Rows lie near named flat spaces through zero. A row that begins with a name and a colon came from that space; any other row is followed by the name of its block's space that it lies nearest.
rameb-vaf: [-52  29   8 -24 -31  36  10  21  15 -34  60  30  17  11 -25  -6  18 -48
 -13 -82  30]
rameb-vaf: [ 19   6  17  -9   1 -14  -1   9  10 -25   0  -4  11  16  13 -17   1 -14
  13  -7 -23]
gapas-leg: [-16 -20  22 -21   4  -6   9 -13  12 -24  18  11 -17  19  15  49  16  12
 -16  -5   8]
gapas-leg: [ -4 -15 -14  12   2  -9  -9   2  -5  -4 -14  -6 -13  -3  -3  18  -4  12
   5  15  -5]
bimo-zesa: [ 28  11 -21  19   4  -9 -13   1  -7  22 -31 -13  15   2  10 -23 -10   2
  18  11 -22]
bimo-zesa: [ -1  38  11 -17  21   8  -5 -31 -13  22  42 -35  34  37   4 -22   8   6
 -26 -18 -13]
bimo-zesa: [ 25 -12   6  13   7 -22   7   9  12  -2 -38  19   0 -20  10  -9 -11   1
   6  50  -5]
gamig-kabu: [ 17 -28   6  -9  21 -25  10   4  17 -18  -8 -27 -29  -6  29  26  -4  29
  -1  59   7]
rameb-vaf: [ 28   1  37 -35   2   4  27   0  18  -8  18  -5  -8   2  30 -14   5  -6
   3  -4   8]
bimo-zesa: [ 15 -13  40 -25 -21  15 -18 -35 -30  25   0  28 -31   0  -1 -16   4  -2
  14 -81 -19]
bimo-zesa: [-12  19 -25 -12  -5  19  -1  12   1   8  13  -5  -9 -20  -6 -32 -12 -11
  -2 -13  18]
rameb-vaf: [ 20  -2  18 -15   3 -10  14  13  26  -3   4  -1 -10 -17  28 -13   0  -3
   0  21  26]
gamig-kabu: [ -3 -21 -30   7 -11 -11 -15  26  17   3 -25  10 -49 -47  16   4 -13   7
  12  16  40]
gamig-kabu: [-32   9 -21   6  -3  -1 -21  -1  -7 -17  -3  25   8   9 -23   0  -5 -13
  -8 -21 -20]
gapas-leg: [-19 -17 -54  24 -19   6   3  50  15 -15 -22  -2 -29 -45 -12  12 -14  -6
  21  27  38]
gamig-kabu: [ -5   2  11  -3  22  -4  -9 -39 -20  22  15 -20   8  25  -1  17   7  28
 -24   5 -13]
rameb-vaf: [-33  33 -22  11 -17 -16 -15  58  50 -49  21  20  32  -4   2 -20   6 -50
  -4 -14  35]
gamig-kabu: [ 13 -39  32  25  13 -22  -6 -28 -24  31 -28   7 -23 -32 -18  12  -6  36
 -11  53   4]
gapas-leg: [ -2  -6   2 -21  -7  22  14 -13  -2   9  20 -13 -14  19  18  35  15  12
   2 -31  11]
gapas-leg: [  0   7 -36  16   1 -17 -44   3 -11  10 -29   2 -11 -13  -3 -30 -19  -1
  12  -7 -20]
gamig-kabu: [ 40 -42   1 -12  31 -12  22 -30  -3  32 -29 -34 -46  -8  45  47  -6  63
  -2  75   4]
gapas-leg: [-11  -1   2  13  -3  -6  13  25  22 -15   3  10   9 -19  -7   2   1 -11
  -8  30  30]
rameb-vaf: [-33 -33 -24  -2  -8  27 -19 -26 -52  21  -4  -5 -59 -24 -45  19 -15  29
   3 -29  -7]
gamig-kabu: [-38  33 -46   8 -27  22 -30  13  -7   0  -3  42  15   2 -24 -23  -5 -38
   5 -73  -7]
rameb-vaf: [-43   2 -18  -4 -11  30   4   6 -14  -7  31  -7 -11  -9 -38   8  -1  -4
  -9 -24  19]
bimo-zesa: [ -4 -23   9 -10   5  -9  -2   8   6  -7  10 -16 -43 -34   1  -2  -8  16
  -4  25  31]
rameb-vaf: [-33  16 -57   0   2   2   1  46  35 -25  20 -26  -8 -20   7   1  -9  -8
  -8  28  48]
gamig-kabu: [ 32 -34   7   7  -1   3  16  -9  -6  46 -31  -3 -42 -43  17  14  -7  33
  10  39  32]
bimo-zesa: [-11   6 -35  38 -10 -13  -8  33  17 -20 -20   4  29   9  -3  21   5 -14
  12  14   2]
rameb-vaf: [  6   4   9   5  -4  -8   1   0  19  19 -10  30   6 -12  21   2   7  -4
 -10   5  29]
gapas-leg: [ 20  -9  -3 -12  -9  22  34  17   8   4  -1 -16 -17 -16  13   2  -3   1
  19  10  18]
gamig-kabu: [ 23 -20 -19  32  -5 -26 -32   4  -6  31 -62  25 -27 -44   6 -18 -20  10
  18  25   1]
gapas-leg: [ 13 -18 -24   1  -9  32  20  -5 -21  24  -5 -41 -21   7   4  37   4  25
  26  -9   0]
gapas-leg: [  9 -28 -21   3  -3   3  10   9   4   5 -12 -27 -32  -7  21  42   2  26
  17  20  18]
rameb-vaf: [ -1   1 -22   2   2 -16 -13  23  18 -18  -7  -7 -11 -10  14  -8  -8  -4
   7  14   8]
bimo-zesa: [ -8  31 -27 -10  -6  21   0  14   4  12   6  10   5 -20  -5 -46 -15 -23
  -3 -16  13]
bimo-zesa: [ -3  36 -15  20  -8  -5  -7  18  16  -2 -14  37  50   7  -2 -28   0 -37
  -2 -10  -7]
gamig-kabu: [-22   4  -1   3  12  -7 -14 -21 -15  -9   5   7  14  22 -20   9   1   4
 -18  -3 -28]
bimo-zesa: [ -4  31 -24 -13   8  26  24   0   1   9   7   3  25   5  -3 -24  -9 -13
 -12   6  -6]
gapas-leg: [  3  12 -19   0 -11  20   2   7  -7  16   1  -7   0  -7  -3 -17  -5  -8
  12 -22   5]
[ 23  -9  12 -14  10   9  23 -23  -1  35  -6  -3 -13  -7  24  13   2  24
  -9  22  14]	rameb-vaf
[ -5   0 -26  14  15  -4  29  21  20 -20 -12  -7  19  -1   1  21  -5   3
  -7  67   5]	bimo-zesa
[-13 -14  29 -34 -17  16  16  22  17 -16  37   6 -48 -48  -5 -21  -3 -12
  -4 -16  57]	rameb-vaf
[ -1   1 -13  35   4 -32 -23  24   8 -17 -20  -5  17  -9 -12 -12  -7  -7
   6  33  -6]	rameb-vaf
[  9 -40 -16   1   1  -3  11  10  -3 -16 -26 -15 -41 -13   5  35  -9  23
  22  32  -6]	gapas-leg
[ 23 -14  11  -4  -9   5  27  21  14  -4  -9  -2 -13 -21  12  -2  -2  -4
  17  18  18]	gamig-kabu
[-22   5 -47   8  -6  -7 -27  13  10  -3 -15  14 -12  -5  10  10  -6  -3
   1 -12   9]	rameb-vaf
[ 10 -25  15  25  10 -11  -8 -12 -33   9 -18 -21  -9 -14 -34  -5 -11  21
   8  33 -24]	rameb-vaf
[ 35 -28  34 -29   1  -1  -6 -29 -28   1 -15  -4 -40   7   9  -9  -7  15
  24 -29 -48]	rameb-vaf
[  3  24   5 -12   4  13  19  -5  -2 -23  12  -1  42  45  -4  -5   7 -20
   2 -20 -44]	gamig-kabu
[ -8 -25 -11   9  24 -30 -27 -24 -10   7 -22  -4 -28  -6   4  26  -9  38
 -17  41  -9]	gamig-kabu
[ -1 -12   6   5   5  -7  27  10  17 -22 -16  27   8  -5   0  20   0  -4
  -7  42   1]	bimo-zesa
[ -1   4 -36   7  10  -9  -9  10   5  -8 -11 -22   0   6   9   5  -8   8
   5  22 -10]	rameb-vaf
[ -4 -16   3 -16   2   4  22  13  16 -20  13 -13 -22  -8  11  21   2   7
  -1  20  22]	gamig-kabu
[ 42 -12  52  -7   0 -24   0  -5   6  -5 -15  14  -2  -3  18 -24   2  -7
  14   2 -17]	rameb-vaf
[ -6 -12  -6 -33 -14  32  10   2 -10  10   6  12 -57 -44  -8 -24 -18  -2
   7 -26  22]	bimo-zesa
[ 12  14 -18 -17   4  19   0  -6 -14  28   2 -19 -15 -16   3 -39 -17   4
   4  -7  -1]	bimo-zesa
[-28  14 -43   2 -10   2 -29   8  -4 -23  -3   7   4  25  -7   8  -2 -15
   9 -45 -27]	rameb-vaf
[  6  -2  -1  -2   6   9  13 -17 -13   4 -14   9  10  16  -5  10  -2   5
   0   5 -30]	gamig-kabu
[-14   3 -20  12  -6  11 -13  -2 -24   1  -9   3   2   1 -30  -9  -9  -5
   8 -19 -24]	gapas-leg

Rows lie near named flat spaces through zero. A row that begins with a name and a colon came from that space; any other row is followed by the name of its block's space that it lies nearest.
mal_puzaz: [ 12   5  27  -1  47  -8 -37   2 -21 -14  -2  -2   4  43 -30 -34 -35   2
  28 -21  -2]
gakas_fikaz: [ -3  -1   6 -22   0  20   6   0  -5   9 -12 -14  -2   6  17  -4  12 -15
   9 -26  22]
gakas_fikaz: [-10  -7  25  -2 -24  17 -11 -42   2  17   8   9  24  10 -20  18   1  12
   7  12  -6]
gakas_fikaz: [  6  26   3  17   4  -1  -2  10  43  10  10   6  -5 -10  -1   0 -30  17
 -10  23 -17]
gat_zalob: [  8 -14   3 -21  -4  16   6  -2 -24  -3  -4 -11  -4   6  22 -19   4 -24
   5 -29  34]
tato_dav: [ 63  -3  27   1 -21 -17  -2   1 -27 -13  18  -6  11 -28 -26 -51 -64   0
  15  31  23]
gat_zalob: [ -9  20 -21   8 -32 -25  42  62  -9   5  22  -3   2 -20  38  -6 -40   3
 -10  20  -9]
gat_zalob: [-3 18 11  6 -1  8  2  2 28 15 -4  9 -7 -6  5 -3 11  7  9 16 -8]
mal_puzaz: [ -9   7  -1  -7  14   3  13  19   9  15 -10  10 -23 -21  28   9  -1   5
  -8   2   9]
mal_puzaz: [  7   9  28 -30  47  14  -1  38 -40 -17   9 -13   9   5  16 -34 -20 -13
  30 -62  17]
mal_puzaz: [-26   8  29  12 -39  22  28   0  13  24  19  30   1 -11  34 -21  12  11
  10  29   0]
gat_zalob: [-12 -41  41  21 -57  38  -5 -72 -14 -21  61   9  51  20 -20 -43 -28  12
 -13   0  10]
gakas_fikaz: [ 12 -17   1  -4  13  -9 -21 -20 -20 -12   1  -5   9   9 -27   8 -21   3
  -6  -8   3]
tato_dav: [-28   2  -6 -12  42  -5 -13  11  -6   4 -57 -19 -18  41 -13  -4  60  -9
  32 -24   0]
gat_zalob: [-15 -22  -2 -20   7  18 -24 -40 -14   8 -35 -11  -5  52  -8  14  45 -23
  12 -31  19]
tato_dav: [ 14  30  30   5 -53   6  45  31  25  23  27  -6  20 -61  12 -25 -39  23
  10  49  -2]
mal_puzaz: [-29  -8  -5  25 -57  15   7 -43  41  15  22  -1  23  10  -9  20  -9  20
 -33  32 -15]
gakas_fikaz: [-46   0  -7  15 -18 -13   3   6  -3  23 -12  15 -11  49  17   1  -2   6
   2  21  -9]
tato_dav: [ 15  11  11  -7   0  14  12   3  22  25  -2  29 -30 -41  36   7   5   0
  -5  19  17]
mal_puzaz: [-57  -1   5  -2  10   7  -4  -3 -15  12 -13  17   7  42   7  21  56   3
  23 -18 -24]
tato_dav: [-24  12 -18  24  15 -33   9  43 -15 -18   9  16   0   8   2  -4  12  10
   8   9 -39]
gat_zalob: [-11 -13  -4  -1 -26  -1   4 -11 -17  -6  18 -11  28   9 -10  12 -17   4
  -9  -5  -5]
tato_dav: [-24  -4 -17   7  21   0  -7  -2   5   4 -15  23 -28  22  22  14  34  -7
  -8  -7  -4]
tato_dav: [-30 -11  -7   5  27  -3 -20  -7 -14  -7 -20   5 -11  54  -4  -6  30  -8
  10 -21  -5]
gat_zalob: [-19  10  26   3 -44  15  10  -1  -8  14  22  -3  32  34   8 -24 -15  -1
  25   4  -6]
gakas_fikaz: [-34   9  -7   5  -4  24  28  17  29  12 -10  14 -26  -5  51 -12  62 -10
   1  -6   4]
tato_dav: [ 43 -16   6 -17  -3  -4 -21 -25 -18 -11 -22 -40   9  13 -43 -23 -21 -16
  11  -6  30]
gat_zalob: [ -4 -42 -12 -15  -8  -4 -24 -47 -47 -25  11 -25  43  27 -45  37 -12  -3
 -17 -35   0]
gakas_fikaz: [ -7  18  -2   4   4  -7  14  31  12  11   7   5  -9 -12  21   0 -29  10
  -8  10  -5]
gakas_fikaz: [ 12 -15  -7   3 -20 -31  -5   0 -38  -7  18  -2  17   6 -18   7 -62   7
 -13  16  -1]
tato_dav: [  3  19 -13  17 -26  -3  22  15  38  22   9  25 -23 -31  34  12  -2   5
 -19  42  -7]
mal_puzaz: [ -1  -8  -2  -1  58 -18 -36  -4 -20 -12 -20  10 -17  30 -22   6  -4   3
   5 -18  -5]
mal_puzaz: [ -8  24   5  14  -3   9  10  15  33  14  12  22 -12 -10  26  -4   2   6
  -1  16 -13]
mal_puzaz: [-19 -28  20   3 -60  24  12 -43 -11  -1  29 -15  44  10 -13 -13 -18   9
 -11   3  11]
gakas_fikaz: [ 21   1 -14 -19  -6 -32   8  39 -49  -6 -11 -30   6  11  -3 -12 -37 -18
  16  -8  14]
tato_dav: [  6 -35 -21 -10 -20  11  -3 -37  -6  -6  -9 -21  -3   6  -1  11   1 -16
 -32 -14  32]
tato_dav: [ -6  -3  -8   6 -11 -12  23  23 -17 -16  27   1  17 -33   6   5 -12  12
 -13   2 -12]
mal_puzaz: [ -7  -7   4   6   5  -4 -11 -11 -14  -6  -1  13   2  18 -10  -2  18  -1
  11   0  -8]
gat_zalob: [-28 -28 -27  -8   5  -4  -1  -1 -31   0 -38  -4 -33  55  28 -15  39 -32
   1 -24  31]
gakas_fikaz: [ 21 -31  -7 -12   4 -42 -42 -24 -68 -15 -11 -26  23  55 -60   9 -70  -4
   3  -6   9]
gat_zalob: [-25 -23 -14  19 -12 -16 -11 -30  -7 -17  13  -5  30  12 -43  30  -4  24
 -23   9 -29]
gakas_fikaz: [ 45  16   5  -5  32 -18 -25   6   2 -16  -6 -21  11 -13 -48   1 -28   5
  13  -2 -12]
gat_zalob: [  8  13   3   0  31 -32 -31  12 -28 -13  -5  -8  22  32 -47  12 -17   7
  29  -7 -33]
mal_puzaz: [ 12 -25   8 -13   1  -7  -8 -16 -32  -7 -11 -17   6   3 -23 -11 -22   0
   0  -5  24]
[  1   5 -30  26 -10 -18   2 -11  51  22 -17  26 -38 -25   6  36   7  15
 -37  57 -11]	mal_puzaz
[ 16  -7 -23   1  12 -34 -19  10 -37 -16   8   3   2  25 -11  15 -38 -10
  -7  -7  -8]	gat_zalob
[  1   0  -4   6  -7   5 -26 -28  14  -1   0 -16  16  44 -26   6 -11  -6
  -2  -8  -9]	tato_dav
[ -1  10  -9   3  10  -1   2  12   5  -3   1  13  -8  -4  13   8  25  -6
   4  -4 -12]	mal_puzaz
[ 16   6  20  -8  33   0 -31  -8 -16 -12   4  -2  16  20 -31  -2 -13   0
  23 -23 -11]	tato_dav
[ 30   8   6 -13  31 -18 -24  15 -25 -14 -20 -25   4  24 -32 -22 -14 -13
  32 -18   3]	mal_puzaz
[-13  18   9  -5  12  23   7   9  33  16  -9   1 -13  -5  23  -2  21   0
   5  -9   2]	gakas_fikaz
[ 12   6 -19   7 -22 -17  14  16   1 -15  22 -21  27 -27 -17  15 -23   8
 -15   9 -20]	tato_dav
[  6  14 -12  21  -4  -3  -2  -2  39   6   8  15 -14  -9   5   9  -7   7
 -18  26 -15]	mal_puzaz
[-15  18   6   0  -8   0  11  24   2  15 -10   0  -5  19  18 -17   9  -6
  23   5  -2]	gat_zalob
[ 23  11 -15   1  29 -12  -6  26  14 -11   4 -14 -17  -9   5 -10 -53  -1
 -22 -10   9]	gakas_fikaz
[ 25   9  42 -17  -4  34 -17 -34  11   8  15  -5  30  -8 -23   1  -5   1
  22 -14   2]	gat_zalob
[-21   0  22   5 -35  18  25   1   4  10  26   3  19 -11  17 -18 -18  14
  -2  10   4]	tato_dav
[ 21  -2  34  -1  32 -17 -20  19 -58 -41  19 -11  31  23 -41 -58 -33   1
  43 -26  -7]	gat_zalob
[ 25  28  10  10  -8 -12   1  18  15   2  20   3  14 -21 -13  -3 -31  11
  11  25 -22]	tato_dav
[-12  23  10   1  54 -19 -22  29  -8   0 -40   3 -16  40 -19 -18  38  -1
  50  -8 -21]	tato_dav
[ 11 -32   6  -6 -15  10 -33 -53 -35 -11  17   6  17  51 -12  -1 -21 -21
  -5 -23  17]	gat_zalob
[-23  -5   9  10 -10  -5  22  20 -13   6  -6  16 -18   2  25 -36  11   4
  10  19  10]	tato_dav
[-29   3  22  26 -71  17  44   6  16  18  50  22  17 -19  40 -32 -39  21
 -16  42   1]	tato_dav

Each name stands for a flat space through zero: a line, a plane or more. A row that begins with a name and a colon came from that space; any other row is followed by the name of the space it lies nearest, among the names in its block.
dusa-pigaz: [ 23  29 -13  13  51  16 -23   6 -11  -5 -10 -17  24 -21  -1   3  13 -36
   6 -15   0]
tav-fala: [ -5 -51 -27  11  20 -29  16  -1 -25   3 -26 -11  -4 -36  -9   0  -9  29
   5 -64  16]
zeru-dife: [  6  10  29  -9   4  -6  17  -5  -5 -18  -3   8  -8   3  -1 -11   8   7
 -26  12 -10]
tav-fala: [ 34 -42  -6  12   6  -3  14  16 -10   1 -25 -21   9  -1  15 -24 -26   4
  18 -36  11]
zeru-dife: [  2 -19 -25  16   9  -5 -10   6  13   5 -13 -10   6 -10 -23  10 -15  -2
  17 -23   2]
zeru-dife: [ -4  -4 -32   9  30  12 -27   0 -34  19 -23  16 -12   7 -16  14  -4 -13
  33 -30  15]
dusa-pigaz: [ -8   5  35 -43  13 -16 -16  10  13 -51   3   6  -8 -17 -26 -12  12   4
 -16  16 -10]
tav-fala: [ 50 -36   1  25   7   0  11  14   6  12  -4 -43  25   2  33 -20 -40  -9
  14 -19  -5]
val-pilo: [ 13   5   7  21  10 -10  38 -12   1   2 -29  13 -11   6 -30  -4  -5  18
 -29 -11  -4]
gipo-kipu: [-15   1  12  30 -26   3  33  -7  -4  23 -25  30 -12   2   0  13   4  19
  -4  -6   9]
zeru-dife: [ 14 -16  15  16  -2   9  -4   8 -21  20 -32  11  -3   2  12   8 -19  -6
  35 -21  16]
val-pilo: [ 11  15   2 -32  16   4 -44  -2   0 -20  35 -18  -1  27  -5   2  -7 -31
   5  32 -24]
tav-fala: [  6  -4  30 -38 -12  -4 -13  20  36 -62  25 -11  -1  15 -11 -29   6  -9
 -17  41 -27]
dusa-pigaz: [ -2  14  21 -19 -32  12  -6   0  15  47  11  12   8   2  35  -3 -24  10
  25  27  25]
val-pilo: [ -8  17 -47 -19  17   0 -45  -2  26  19  21 -18  18 -15 -27  16 -12 -13
  22   2  11]
tusi-rini: [ 20  21  25 -40   8  14 -10   8  -7 -12   7   7  -2  20  19 -35   0  -9
  -2  27   5]
dusa-pigaz: [ 29  46 -42  37 -18  31  26 -26 -32  47 -20   9   2  44   6  20  12 -22
   1  -6  22]
val-pilo: [ 37   1   6  -6  24 -10  21  -8 -19  -7  -5 -23   8  -3  12 -20  -5   2
 -23 -14  -1]
val-pilo: [ 13  -5  -6   4  24  -2  13  -5 -23  21   0 -11   8 -13  31 -15  -6   8
  -6 -20   9]
tusi-rini: [ 21   9  -5  38 -48   9  35 -12   7  10  11 -22  15  22  26  17   7 -13
 -13  12 -10]
tusi-rini: [  2 -25   9   3   5 -19   3   6  18  15   0 -20  18 -41  12   0 -25  19
   7 -18   7]
tav-fala: [-21  16   1  -5  -2   6   5  -9 -23   9 -18  36 -20   4 -10   8  17   9
   0  -4  16]
zeru-dife: [ 22 -10  18 -19 -19 -11  42 -15 -45  -1 -10  -1 -11  10  35 -20   5  20
 -20 -14  17]
zeru-dife: [ -3   5  14   0  36 -13  -8 -27 -40  20  39 -20   1 -12  41  17  -4  -4
 -18   3 -23]
tav-fala: [ 13  11  -8   5  10   9   3  -5  -1  25 -11   9  -2  16  -7  -6 -17   1
   4   1   8]
dusa-pigaz: [ 10  31   7 -17  11  11 -13  -3  -7  16   0   2  11 -10  13  -1   1  -9
   7   8  17]
tav-fala: [-15 -14  -4   9  10 -18   0  -7  -4  -2   7 -11   2 -26  -2  18   3   8
  -6 -15  -9]
gipo-kipu: [  8  26  -6   8  -5   7  10 -17  -6  37   6  -2   9   2  17  11  -5   0
  -4   7  10]
tusi-rini: [-25  10  -9 -26   6  -6  -3 -18 -36  -7  37  -3  -9  -3  29   0  31   4
 -21   6  -4]
tusi-rini: [  1   1  23  30 -30  10  28   6  20   3 -16  16  -1  12   3  -1   0   5
  -6  13  -5]
tusi-rini: [-28  12 -18 -35  15  -9 -38  -8   0 -20  25   3 -11  -2 -30  14  14  -6
  -1  12  -8]
gipo-kipu: [-19 -31  -3  31   2   0 -26  35  52 -66  -7  -4  -1  -1 -58  11  11 -23
   9   4 -43]
tusi-rini: [  7   1  -5 -59  20 -19 -22  -1  -4 -33  40 -37  14 -22  15 -22   9  -1
 -16   6  -2]
dusa-pigaz: [-43   3 -20 -28  12 -35   3 -32 -16  33   1  21 -19 -36 -29  23  -3  47
 -13 -23  25]
tusi-rini: [ 25   8 -42  18  13   0   6 -38 -51  50  11 -23  -1  28  19  26 -16 -11
   1 -21   4]
dusa-pigaz: [-15 -12 -56   0  42 -11 -10 -15 -39  24 -16   5 -12 -15 -23  10   0  13
  10 -51  22]
tav-fala: [  2 -48  -5  21 -23   9 -17  25  -8 -30  15 -30  10   6  38   4   7 -28
  30 -11 -19]
dusa-pigaz: [ -8 -46 -36  37 -12   4  12   8  -5  13 -20   9 -16  27 -12  -1 -15   9
  21 -29   0]
tusi-rini: [ -3   7 -11  12 -20   7  11  -8 -15  -2  14  -9   4   7  23  10  23 -10
  -7   2  -3]
dusa-pigaz: [-30  -1   8   9  14 -21 -12   2  40  -4  -4   5   5 -46 -42  24  -4  15
  -4  -3  -9]
tav-fala: [ -6 -23  17 -18  -8 -14 -27  24  33 -65  21 -28  11 -20 -15   0  11 -16
   1  12 -27]
val-pilo: [ 25 -26 -10  -2 -25 -22  43  -2   3  10 -25 -20  13 -23   4 -13 -16  31
  -5 -37  31]
gipo-kipu: [-16  16   3  14 -29  10  -9 -19  -8  41  34  -2   4  10  39  34  -3 -10
  12  25  -5]
dusa-pigaz: [-19   6  16 -64  18 -38  -2 -30 -32   1  47 -18  -2 -41  33  -4   8  31
 -33   3   6]
zeru-dife: [ 12   6   7   2 -20  -1  22   3  12 -10 -34  15  -4   5 -29  -3   2   8
  -4  -6  15]
zeru-dife: [ 31   0  10  21   3  28  -4  17   6   0 -16   6  -2  45   2 -17 -18 -25
  16  15 -12]
zeru-dife: [  1 -38   9   1  15 -23   2  -4 -25   7   7 -22   3 -28  28   4 -15  14
   4 -29  -2]
zeru-dife: [ 14 -26  26  -2  -9 -28  39  22  55 -63 -38   0  -2 -17 -63 -31  -2  29
 -35  -8 -11]
val-pilo: [-27  24 -48   4   6  11 -18  -9  16  50   3  18   2  -4 -20  15  -6   7
  17  -1  23]
dusa-pigaz: [ 17  19  19  18  28  23   6  14 -11   4 -38  23   3  -3   4 -17   6 -10
   5  -9  11]
tusi-rini: [ 15  -9  13 -10  -1  -8  -6  27  56 -46 -22  -3   6  -5 -56 -19 -11  -1
  -2   7  -9]
gipo-kipu: [ 26   7  -1  28   9  15   4   3   0  16 -15  -7  12   9   7   1 -12 -17
   9  -5  -1]
zeru-dife: [ 22   4  12 -12 -19  25  16  13 -12 -16 -11  18 -12  48  18 -40   8  -7
  -1  17   6]
gipo-kipu: [  6  19  -2  15 -16   5  30 -15  -5  36 -12  11   2   3  11   5  -2  13
  -8  -2  18]
val-pilo: [ 48 -20  24 -34 -38   1  16  21   5   2 -14 -24  23  -6  46 -39 -26   8
  23  -7  38]
gipo-kipu: [-19  34  -8  -1 -11  14  -1  -7 -25  -9  -4  18  -3  -6   4  18  47 -14
  -3   0  14]
gipo-kipu: [  8  37   1  10  -8   4  48 -32 -32  30 -16  26 -15  21   5   1  15  17
 -34   1  14]
tav-fala: [ 40 -16  22  -8   1   9 -16  29  33 -33   1 -23  12  24  -3 -29 -27 -24
  13  20 -20]
gipo-kipu: [-29 -12   4   8 -30  -3  -9  -1  18   4  25   1  -4   3   5  21  -1   3
   7  19 -15]
tav-fala: [-29  56 -33   2  -9  13  -5 -25  -4  43   2  25   2 -11 -13  34  25   0
   1   6  28]
gipo-kipu: [ 10  30   7  39 -32  22  40 -26 -29  58 -11  20  -3  27  39  19   2   1
  -4   7  14]
val-pilo: [ 47  16  26 -22   1   6  17  -9   0  17 -14  11 -14  54  -9 -31 -40   6
 -10  26   3]
gipo-kipu: [  8 -35  19 -32  22  -3 -32  10 -37 -35  24 -13 -18  27  25 -20  -8 -16
  11   6 -24]
val-pilo: [ 12   0 -15  -9  12 -16  -3 -10   1 -14   8 -22   3  -2 -22   7  -3  -3
 -14  -6  -9]
val-pilo: [-32 -15  -1  26  13   1   6 -14 -20  37   6  29 -27  17   8  10 -13  19
  -1  -1 -13]
tusi-rini: [ 35  -7  35  21 -46  -1  27  21  69  -8  -9 -24  30  -5   0  -9 -27   0
  -2  23  -7]
[  1 -13 -46   9   6  -3  -8  -4 -11  17 -12  -8   1  -2 -17  13  -7  -1
  20 -32  17]	zeru-dife
[-27  -9  11   8 -36  -4  -4   7  20 -34  -2  13 -12   4 -29  25  20  -4
   2  12 -15]	val-pilo
[-26  -1   2   6  -1  10 -21  18  16 -14 -18  26  -8  -7 -29  10  11  -6
  21   0   2]	tusi-rini
[ -8  -3   5  72 -16   4  37   3  33   7 -31  17   0   0 -30  22   2   6
 -13  -5 -19]	dusa-pigaz
[ 23  -5  34  15 -11  28  -1  34  24 -19 -35  24  -5  33 -10 -26 -13 -17
  22  18  -5]	zeru-dife
[-15 -14  -5  -9  24 -22 -10  10  36 -42  -3  -2  -7 -15 -59  -6   1  10
 -18  -2 -21]	gipo-kipu
[  5  27 -44 -18  32  21 -52 -11 -41  11  -2  10 -15  37 -25  19   3 -38
  32  -5  10]	tusi-rini
[ 11  34   6  29 -17  -1   0  -8  43 -16  28 -36  31 -11  -8  36  13 -30
 -23  31 -33]	dusa-pigaz
[ 26  46   3  -6 -20  30  22 -13   5  40  21   8   5  50  38 -28  -8  -5
 -16  47   6]	tav-fala
[ -7  -6 -62  21  30 -11  10 -27 -45  26  -8  -6  -9  -5 -14  20   9   8
  -7 -49  11]	dusa-pigaz
[ 12  30  56  -5   0  -1  18  -7  -4   4 -10  13   3 -14  15   0   2   5
 -19  18   1]	tav-fala
[ -1  16  -7 -28  25   9 -18  -8 -36   0   8  12 -14  18   8 -11  10  -8
   0   3   6]	tusi-rini
[-24 -26 -33  14   5  -2 -16  25   2 -46 -16 -10  10 -40 -19   9  40 -13
  16 -41   5]	tusi-rini
[ -5  11  13  36  16  -3   7   4  27  -4 -11  -1  14 -30 -19  17   6  -3
 -13  -2 -16]	dusa-pigaz
[ -2  17  -6  15 -22  18  11   0 -13 -14  -6  11  -4  19   5   7  33 -17
  -4   6  -1]	gipo-kipu
[ 18  -5   1 -29  17  -2  -9  10 -14 -13  10 -24  16 -19  31 -26   3  -5
   2  -9  11]	tusi-rini
[ 38  34  37 -13 -34  48   8  27  -2 -27  -6  10  11  41  49 -42  26 -36
   7  41   9]	tusi-rini
[  1  20  -2  16 -13  15  29 -14 -21  47 -29  36 -12  16   8   1  -3  16
   2  -6  29]	dusa-pigaz
[ 40   5   0  44 -11  34  -3  14 -19  42 -41  -5  26   0  37  16 -16 -33
  53 -26  30]	tav-fala
[ 34  -3  31 -34  10  -4 -11  17  23   3   4 -22  23 -17  21 -32 -34   3
  10  11  11]	tusi-rini
[ -9  24 -19   8  19  -2   7 -22 -19  -6   8   6 -13  13 -20  13  24  -5
 -30   2 -16]	val-pilo
[  6  -8  -1 -14  16   7   1   1 -30 -11  13  -1 -12  24  25 -28   6  -3
  -9   3  -8]	zeru-dife
[-25  10  19 -59   6  13 -47  38  14 -65  15   8   7 -27   6 -30  42 -19
  14  21   7]	tusi-rini
[-30   8  -9 -27 -20  23 -22  12  -6   1  23  18  -4   9  33 -15  23  -6
  19  21  15]	zeru-dife
[ 43  26  51 -23  -2  16  -7  18  15 -46 -10   0   3  29  -8 -24   0 -30
  -7  38 -15]	val-pilo
[ 15   7  28  17 -30   3  14   2  18  14 -21   5   9  -4   0  15 -14   0
  10   7   9]	zeru-dife
[ -6   5  -5   0  32   1 -44  13  28 -10  10 -13  14 -20 -24  12  -9 -21
  16   6 -15]	val-pilo
